Below are the code and all the weights of a small trained network. Each question names an input and a target symbol and asks about switching units off, where a switched-off unit gives its printed mean instead of its output.

import numpy as np


def w(rows, s, z=0):
    codes = np.array(rows[::2]) - 128.0
    scale = np.full(codes.shape[1], s)
    scale[-1] = z or s
    return codes * scale


def norm(h):
    return h / np.sqrt((h * h).mean(-1, keepdims=True) + 1e-5)


def f(y):
    return np.maximum(y, 0)


def softmax(a):
    e = np.exp(a - a.max(-1, keepdims=True))
    return e / e.sum(-1, keepdims=True)


def log_softmax(a):
    a = a - a.max(-1, keepdims=True)
    return a - np.log(np.exp(a).sum(-1, keepdims=True))


def net(x, mask):
    ids = ['ΓΔΦΩαβεζηθλμξπσψ'.index(c) for c in x.split()]
    T = len(ids)
    res = E[ids] + P[:T]
    u = 0
    for l in range(2):
        q, k, v = (norm(res) @ M[l].T for M in (Q, K, V))
        z = softmax(np.where(np.tri(T) > 0, q @ k.T / 2**0.5, -1e9)) @ v
        res = res + np.where(mask[u], z, O[l][:, -1]) @ O[l][:, :-1]
        u += 1
        y = f(norm(res) @ A[l][:, :-1].T + A[l][:, -1])
        res = res + np.where(mask[u : u + 8], y, B[l][:, -1]) @ B[l][:, :-1]
        u += 8
    return log_softmax(norm(res)[-1] @ U[:, :-1].T + U[:, -1])


Q, K, V, O, A, B = {}, {}, {}, {}, {}, {}
E = w([
[122,78,112,130],'Γ',
[146,78,116,118],'Δ',
[144,55,121,125],'Φ',
[139,66,118,122],'Ω',
[130,114,170,223],'α',
[144,121,181,217],'β',
[84,83,181,73],'ε',
[242,152,198,215],'ζ',
[105,253,96,130],'η',
[79,157,84,131],'θ',
[169,97,104,119],'λ',
[174,108,99,130],'μ',
[133,122,95,150],'ξ',
[204,93,197,68],'π',
[97,129,34,13],'σ',
[206,87,198,59],'ψ',
],0.021)
P = w([
[245,254,173,105],'0',
[228,193,189,102],'1',
[73,126,191,96],'2',
[78,122,184,102],'3',
[84,127,171,111],'4',
[98,139,155,131],'5',
[140,147,147,149],'6',
[131,156,134,169],'7',
[133,156,127,199],'8',
],0.0075)
Q[0] = w([
[86,253,126,203],'0.h1',
[67,166,141,92],'0.h1',
],0.0063)
K[0] = w([
[153,106,16,253],'0.h1',
[45,125,154,117],'0.h1',
],0.005)
V[0] = w([
[130,151,126,135],'0.h1',
[43,140,254,57],'0.h1',
],0.0089)
O[0] = w([
[64,236,52,178,254],'0.h1',
[240,175,38,254,186],'0.h1',
],0.0063,0.00077)
A[0] = w([
[78,166,134,231,88],'0.n1',
[96,50,67,202,233],'0.n2',
[137,122,10,76,2],'0.n3',
[208,1,156,133,80],'0.n4',
[209,18,126,145,134],'0.n5',
[81,107,51,25,190],'0.n6',
[142,86,158,86,59],'0.n7',
[142,80,63,179,114],'0.n8',
],0.0089,0.0025)
B[0] = w([
[146,91,109,172,234],'0.n1',
[83,125,112,111,221],'0.n2',
[246,98,106,111,161],'0.n3',
[68,76,133,112,255],'0.n4',
[77,147,96,150,245],'0.n5',
[166,153,87,106,229],'0.n6',
[140,161,168,108,171],'0.n7',
[127,136,65,137,168],'0.n8',
],0.013,0.0044)
Q[1] = w([
[1,196,185,145],'1.h1',
[118,127,36,69],'1.h1',
],0.008)
K[1] = w([
[142,50,132,99],'1.h1',
[155,195,3,104],'1.h1',
],0.013)
V[1] = w([
[25,253,109,172],'1.h1',
[42,173,255,194],'1.h1',
],0.0075)
O[1] = w([
[10,67,158,159,255],'1.h1',
[158,200,184,176,120],'1.h1',
],0.013,0.0026)
A[1] = w([
[79,170,152,144,255],'1.n1',
[68,57,135,184,117],'1.n2',
[157,87,141,82,202],'1.n3',
[93,110,217,105,58],'1.n4',
[164,110,117,206,139],'1.n5',
[85,67,244,208,144],'1.n6',
[98,49,21,188,79],'1.n7',
[248,91,198,189,92],'1.n8',
],0.013,0.0057)
B[1] = w([
[122,74,150,130,255],'1.n1',
[36,226,126,158,202],'1.n2',
[103,111,141,219,175],'1.n3',
[173,152,81,128,156],'1.n4',
[170,128,138,42,162],'1.n5',
[251,145,155,145,216],'1.n6',
[139,87,164,193,213],'1.n7',
[89,166,209,157,183],'1.n8',
],0.011,0.0091)
U = w([
[130,104,141,91,70],'Γ',
[136,90,129,94,104],'Δ',
[125,105,155,136,61],'Φ',
[131,83,136,110,33],'Ω',
[123,104,125,130,59],'α',
[190,109,174,169,207],'β',
[144,94,90,180,21],'ε',
[126,116,121,122,2],'ζ',
[84,182,159,174,180],'η',
[96,146,110,133,14],'θ',
[132,131,105,96,129],'λ',
[122,131,102,78,244],'μ',
[57,119,141,38,172],'ξ',
[130,159,80,134,210],'π',
[140,110,6,94,139],'σ',
[143,146,73,126,165],'ψ',
],0.022,0.0052)

Each question gives the input, a string of symbols that net reads in full, and the target symbol t.
The units are the heads (2 rows each of Q, K, V and O) and the neurons (one row each of A and B). Each row of codes is followed by its name. A weight is (code - 128) times the scale printed after its matrix; where a second scale follows, it is the last column's (O, A, B and U).
mask holds one flag per unit, layer by layer, with each layer's heads first. A switched-off unit (its flag False) gives its mean, the last column of its rows in O or B, instead of its output. The means were averaged over made-up inputs and are rounded, as every weight is.
A unit's drop is (log p(t) with every unit on - log p(t) with that unit switched off) / (log p(t) with every unit on - log p(t) with every unit switched off).
The circuit of an input: a set's keep is (log p(t) with only the set's units on - log p(t) with every unit switched off) / (log p(t) with every unit on - log p(t) with every unit switched off). Starting from the 12 units with the biggest drops (on a tie, the unit counted first), units are removed one at a time, each time the one whose removal leaves the highest keep (on an exact tie, the one counted first), for as long as the keep stays at least 0.8.
circuit, biggest first: the units of the circuit, biggest drop first
unit that matters most: the unit with the biggest drop
k most important neurons: the k neurons with the biggest drops, biggest first
top k neurons in layer l: the k neurons of layer l with the biggest drops, biggest first
drop when u is switched off: that unit's drop, to one decimal
input β η Δ λ, target η: circuit, biggest first => [1.n2]
input ξ ξ Γ, target ξ: top 4 neurons in layer 0 => [0.n6, 0.n2, 0.n1, 0.n5]
input ε Ω Ω σ ε, target η: top 2 neurons in layer 0 => [0.n6, 0.n7]
input ξ ε σ η ζ ε, target η: 3 most important neurons => [0.n5, 1.n2, 0.n6]
input η ξ σ ξ ξ Φ, target ξ: circuit, biggest first => [0.n4, 1.h1]
input ξ Γ ξ ξ ξ, target ξ: top 3 neurons in layer 0 => [0.n6, 0.n1, 0.n3]
input ξ Γ Γ, target ξ: 2 most important neurons => [0.n6, 0.n2]
input α η ξ ζ η, target ξ: 2 most important neurons => [0.n6, 0.n5]
input α η π η π, target η: 2 most important neurons => [0.n6, 1.n8]
input η η σ η, target σ: circuit, biggest first => [1.h1, 0.n3]
input η η ξ η η ε Δ, target η: top 2 neurons in layer 1 => [1.n2, 1.n7]
input Γ σ η π π, target η: 2 most important neurons => [1.n8, 1.n6]
input μ μ σ ε ψ η ξ ξ θ, target ξ: 2 most important neurons => [1.n6, 0.n1]
input η Γ ε, target β: unit that matters most => 1.n6
input ε ζ μ η σ η π α η, target π: 2 most important neurons => [0.n4, 0.n6]
input η ψ σ π η π η ψ, target η: top 2 neurons in layer 1 => [1.n8, 1.n6]
input μ ξ η μ, target ξ: 4 most important neurons => [0.n6, 0.n1, 0.n7, 1.n7]
input λ σ ε λ, target σ: top 2 neurons in layer 0 => [0.n3, 0.n8]
input η ψ Φ μ σ, target σ: top 3 neurons in layer 0 => [0.n6, 0.n3, 0.n4]
input θ η ξ ε ξ α η, target ξ: unit that matters most => 0.h1
input σ ξ μ Φ, target ξ: top 3 neurons in layer 0 => [0.n4, 0.n1, 0.n7]
input η λ η ξ η Ω ξ μ θ, target ξ: drop when 0.h1 is switched off => 0.7
input η β Ω ε π α η ε Φ, target η: drop when 1.n7 is switched off => 0.0
input Δ ξ ε, target β: drop when 0.h1 is switched off => 0.2
